Below are the code and all the weights of a small trained network. Each question names an input and a class and asks about switching units off, where a switched-off unit gives its printed mean instead of its output.

import numpy as np


def w(rows, s, z=0):
    codes = np.array(rows[::2]) - 128.0
    scale = np.full(codes.shape[1], s)
    scale[-1] = z or s
    return codes * scale


def f(y):
    return y / 2 * (1 + np.tanh(0.7978845608 * (y + 0.044715 * y**3)))


def log_softmax(a):
    a = a - a.max(-1, keepdims=True)
    return a - np.log(np.exp(a).sum(-1, keepdims=True))


def net(x, mask):
    res = np.array(x, float).reshape(1, 5) / 4 @ E
    y = f(res @ A[0][:, :-1].T + A[0][:, -1])
    res = res + np.where(mask, y, B[0][:, -1]) @ B[0][:, :-1]
    return log_softmax(res[-1] @ U[:, :-1].T + U[:, -1])


A, B = {}, {}
E = w([
[121,130,36,61,201,125,226,181,148,8],'x0',
[125,91,41,158,133,189,235,69,134,179],'x1',
[132,254,200,141,100,84,101,79,126,73],'x2',
[34,138,101,59,67,81,45,99,60,210],'x3',
[158,216,113,171,119,182,168,151,108,216],'x4',
],0.0079)
A[0] = w([
[85,83,125,97,89,158,52,155,66,117,135],'neuron 0',
[78,97,91,62,59,82,87,203,66,147,249],'neuron 1',
[58,119,197,139,77,185,29,151,126,234,93],'neuron 2',
[115,215,138,182,154,164,157,194,115,218,216],'neuron 3',
[131,187,143,207,195,225,152,216,109,31,250],'neuron 4',
[160,70,120,156,99,63,167,118,142,93,15],'neuron 5',
[142,124,134,144,111,93,63,84,128,74,52],'neuron 6',
[145,213,71,118,191,119,201,176,30,134,251],'neuron 7',
[109,73,111,48,113,107,86,220,96,98,205],'neuron 8',
[105,109,101,173,114,110,85,60,67,171,196],'neuron 9',
[82,101,170,152,211,171,128,68,200,88,225],'neuron 10',
[152,108,133,254,136,113,75,145,157,198,188],'neuron 11',
[86,132,43,205,150,127,182,181,34,163,203],'neuron 12',
],0.0076,0.0023)
B[0] = w([
[33,161,164,61,92,146,69,85,143,71,183],'neuron 0',
[105,236,133,113,163,183,135,26,160,113,217],'neuron 1',
[47,98,210,122,86,66,174,118,152,184,254],'neuron 2',
[204,173,86,116,139,169,225,157,154,202,213],'neuron 3',
[231,166,94,247,184,125,186,116,94,221,255],'neuron 4',
[104,74,99,176,55,74,28,163,125,174,143],'neuron 5',
[124,77,158,107,139,151,112,189,111,74,162],'neuron 6',
[131,214,70,254,68,182,184,51,149,88,215],'neuron 7',
[28,104,158,130,228,159,72,154,195,130,199],'neuron 8',
[85,180,168,7,62,153,119,69,86,73,200],'neuron 9',
[191,41,88,102,161,123,83,145,26,183,184],'neuron 10',
[182,84,156,24,140,43,185,180,131,167,207],'neuron 11',
[119,137,90,48,125,135,120,153,209,195,200],'neuron 12',
],0.0063,0.0091)
U = w([
[11,63,191,130,210,186,48,134,148,3,6],'0',
[77,180,101,34,71,114,128,128,29,193,53],'1',
[141,241,62,175,167,207,188,187,156,120,231],'2',
[83,92,26,108,131,159,146,107,57,34,88],'3',
[210,67,170,209,250,83,102,226,94,85,169],'4',
],0.0058,0.0019)

Each question gives the input, the list of numbers given to net, and the class t.
The units are the neurons (one row each of A and B). Each row of codes is followed by its name. A weight is (code - 128) times the scale printed after its matrix; where a second scale follows, it is the last column's (A, B and U).
mask holds one flag per neuron, in row order. A switched-off neuron (its flag False) gives its mean, the last column of its row in B, instead of its output. The means were averaged over made-up inputs and are rounded, as every weight is.
A unit's drop is (log p(t) with every unit on - log p(t) with that unit switched off) / (log p(t) with every unit on - log p(t) with every unit switched off).
The circuit of an input: a set's keep is (log p(t) with only the set's units on - log p(t) with every unit switched off) / (log p(t) with every unit on - log p(t) with every unit switched off). Starting from the 12 units with the biggest drops (on a tie, the unit counted first), units are removed one at a time, each time the one whose removal leaves the highest keep (on an exact tie, the one counted first), for as long as the keep stays at least 0.8.
circuit, biggest first: the units of the circuit, biggest drop first
top k neurons: the k neurons with the biggest drops, biggest first
drop when u is switched off: that unit's drop, to one decimal
input [-7,-5,-8,7,-5], class 0: circuit, biggest first : neuron 8
input [-6,3,-4,0,-8], class 0: circuit, biggest first : neuron 4; neuron 3
input [1,2,-7,1,0], class 0: circuit, biggest first : neuron 4; neuron 3
input [1,3,0,-8,0], class 4: top 2 neurons : neuron 10; neuron 1
input [-6,1,-8,-8,4], class 4: circuit, biggest first : neuron 11; neuron 7
input [5,6,-8,-5,-4], class 4: top 2 neurons : neuron 10; neuron 1
input [-4,2,-2,-6,1], class 4: drop when neuron 9 is switched off : 0.1
input [4,-4,6,4,0], class 0: drop when neuron 4 is switched off : 0.2
input [7,0,2,8,3], class 2: drop when neuron 2 is switched off : 0.1
input [7,7,-7,-3,-6], class 4: drop when neuron 5 is switched off : 0.2
